[[-196.181   72.602  -86.571   37.973 -199.198  -85.335   34.937 -177.220
  -154.570 -133.479   56.125 -128.312 -214.225]
 [ -88.224   18.352 -179.891   64.185  -69.616 -184.543  102.437  -91.261
  -200.086  -47.910 -119.640 -179.158  -58.448]
 [  91.773   94.591  -34.157   71.250  -64.860  -89.976 -130.671  142.550
   -88.551 -214.023   31.782  -55.914  -36.738]
 [  86.494  -94.644  -93.782  -76.940 -117.209 -122.466   -9.211  210.719
  -148.402  -12.786  -30.052 -134.558  -84.971]
 [-103.824 -222.642 -127.278 -208.988   12.146  -89.802   28.546 -163.424
   -73.965   75.096 -152.612  -92.608  -31.803]
 [  -6.981  -14.707 -203.519   49.717  -40.674 -202.504   94.136  -20.067
  -177.184  -46.668 -195.869 -186.402  -45.940]
 [  31.801   24.702 -282.732   86.860  106.083 -241.004  -42.016  -66.132
  -140.607 -227.790 -306.250 -148.559   84.646]
 [-204.117   -8.336   74.497  -51.566 -181.484   76.350   29.741 -182.548
    38.052   -3.802   83.385   50.626 -158.878]
 [-146.101  133.035  -31.931  123.740  -88.437  -28.611  -71.316 -196.902
   -16.705 -229.198   -8.185  -12.246  -80.151]
 [-231.058  -64.739   48.888  -68.958 -185.736   20.646  101.534 -221.310
   -28.993   85.717   59.207  -10.938 -163.763]] yields -196.181

[[ 1.03  1.51 -0.23 -0.76  0.03 -0.37]
 [ 1.50  0.55  1.65 -2.22 -0.50  0.32]
 [ 1.15  0.07  1.58  2.65 -0.47  2.44]
 [-0.07  0.60 -0.79  0.27  0.70  0.70]
 [ 1.59  0.19  0.58  0.90  1.06 -0.53]
 [ 1.99  0.04  0.51  1.26  1.74 -0.92]
 [ 1.43  1.35  0.83 -1.51 -0.28 -0.25]
 [-0.26  0.88 -1.11  0.15  0.70  0.56]
 [ 2.12  0.08  0.31  0.70  2.57  0.02]
 [ 1.24  0.25  1.40  2.39 -0.38  1.67]
 [-1.32 -0.52  1.10  0.42  1.88  0.33]
 [-0.98 -0.73  1.24  0.54  1.50  0.38]] yields 1.03

[[ -4.990  -3.329  -9.084  -0.961  15.537  21.831   4.802]
 [ 10.264   8.862   3.815  10.789 -10.770   6.653  18.382]
 [  8.156 -12.484 -21.770   7.522  24.032  22.361   6.773]
 [ 11.679   8.675  -9.113  -1.549   3.232  -2.727   9.051]
 [  5.632  -9.137  -2.682  13.898   4.827  25.420  15.690]] yields -4.990

[[-109.47 -108.72 -108.31 -109.32 -108.95 -107.58 -109.39 -108.23 -109.11
  -109.00 -108.70 -109.09 -108.30 -109.35 -109.46]
 [-257.66  -47.10  -52.51  -42.52  -45.92  111.61 -152.98   64.89   88.07
    51.47 -242.62 -227.61   13.36   75.07  -37.82]
 [-111.46 -108.86 -108.50 -109.42 -109.08 -106.32 -110.46 -107.38 -108.06
  -108.27 -110.56 -110.82 -107.90 -108.42 -109.52]
 [-256.29  -46.44  -51.84  -41.86  -45.26  111.72 -151.96   65.17   88.30
    51.81 -241.32 -226.35   13.81   75.34  -37.17]
 [ 155.46  -66.96  -61.19  -71.91  -68.25 -234.53   44.83 -185.25 -209.90
  -171.19  139.68  123.77 -130.80 -196.18  -76.88]] yields -109.47

[[-0.107  0.139  0.048  0.135 -0.020  0.070 -0.065 -0.007  0.061  0.050]
 [ 0.223 -0.051  0.226  0.240  0.015 -0.036 -0.076  0.245  0.097  0.009]
 [ 0.161 -0.001  0.212  0.180 -0.023  0.043 -0.066  0.239  0.117 -0.017]
 [ 0.031 -0.045  0.064  0.078 -0.042  0.091 -0.055  0.029  0.127 -0.017]
 [ 0.230  0.063 -0.139 -0.005  0.152  0.222 -0.110 -0.173  0.010  0.058]] yields -0.107

[[  -0.92  -10.49  -25.68  -28.67   29.15  -36.28   71.17   86.47  -30.28
    89.62  110.23  -76.32  -41.01  116.73]
 [  97.00   48.67   33.83    5.40   74.75  -14.11  -87.33   71.73  -47.42
   -15.49  113.86   -2.23   46.94   75.01]
 [   6.51   59.83   50.08  -45.77   26.93  -70.76   57.29  -12.58  101.44
    73.60 -152.69  -81.23   -5.04   47.58]
 [  84.97  -24.73   61.83  267.45   40.48  -30.52   52.65   24.70    7.83
   202.28  -34.84 -112.82   25.64   33.33]
 [   7.47  144.62   86.42    8.37    3.22   22.68  -32.81  -37.65  -46.63
   -36.21   31.70  139.74   69.29   22.42]
 [ -33.33    9.82   76.43   88.45   80.02  -30.76   49.32  -16.33  -59.83
    -5.16  -98.13 -163.85  103.69   18.01]
 [  11.93  -41.10   62.68   65.53   38.66   63.78  -13.51   83.46 -101.32
   -38.43 -170.96  304.18  130.89   26.38]
 [ -20.09   -9.63   76.67  130.29   10.32   97.79  -28.97   51.52  125.92
    11.40 -113.19  -19.81  -30.28   47.77]
 [  45.31  120.24   25.96   59.55   31.29  -43.66   52.03    6.85  144.54
    64.63   34.27   55.07  -66.44   12.47]] yields -0.92
---
[[ 51.0  60.1 -73.4 -61.7 -27.2  63.3]
 [ 50.4  59.5 -72.4 -61.0 -27.4  62.6]
 [ 51.0  60.0 -73.4 -61.6 -27.4  63.4]] => 60.1

[-52.1  72.9  25.5 -75.1  51.2 -48.5] => 72.9

[[ 55.1 -66.8  66.9  56.3]
 [ 65.3   0.6 -38.3 -60.6]
 [ 28.8 -32.2 -22.1  41.6]] => -66.8

[-29.6 -18.6 -62.0  22.4 -19.8  55.6] => -18.6

[[-17.1   3.9 -32.8   4.2]
 [-35.1   9.5 -66.1  29.4]] => 3.9

[[60.6 29.3 61.2 14.4]
 [60.6  6.0 61.2 21.0]] => 29.3

[[  8.0 -64.2  -8.1 -16.2]
 [  4.5 -41.8   5.7   5.5]] => -64.2

[-57.4 -52.6 -52.9 -54.1 -56.7] => -52.6
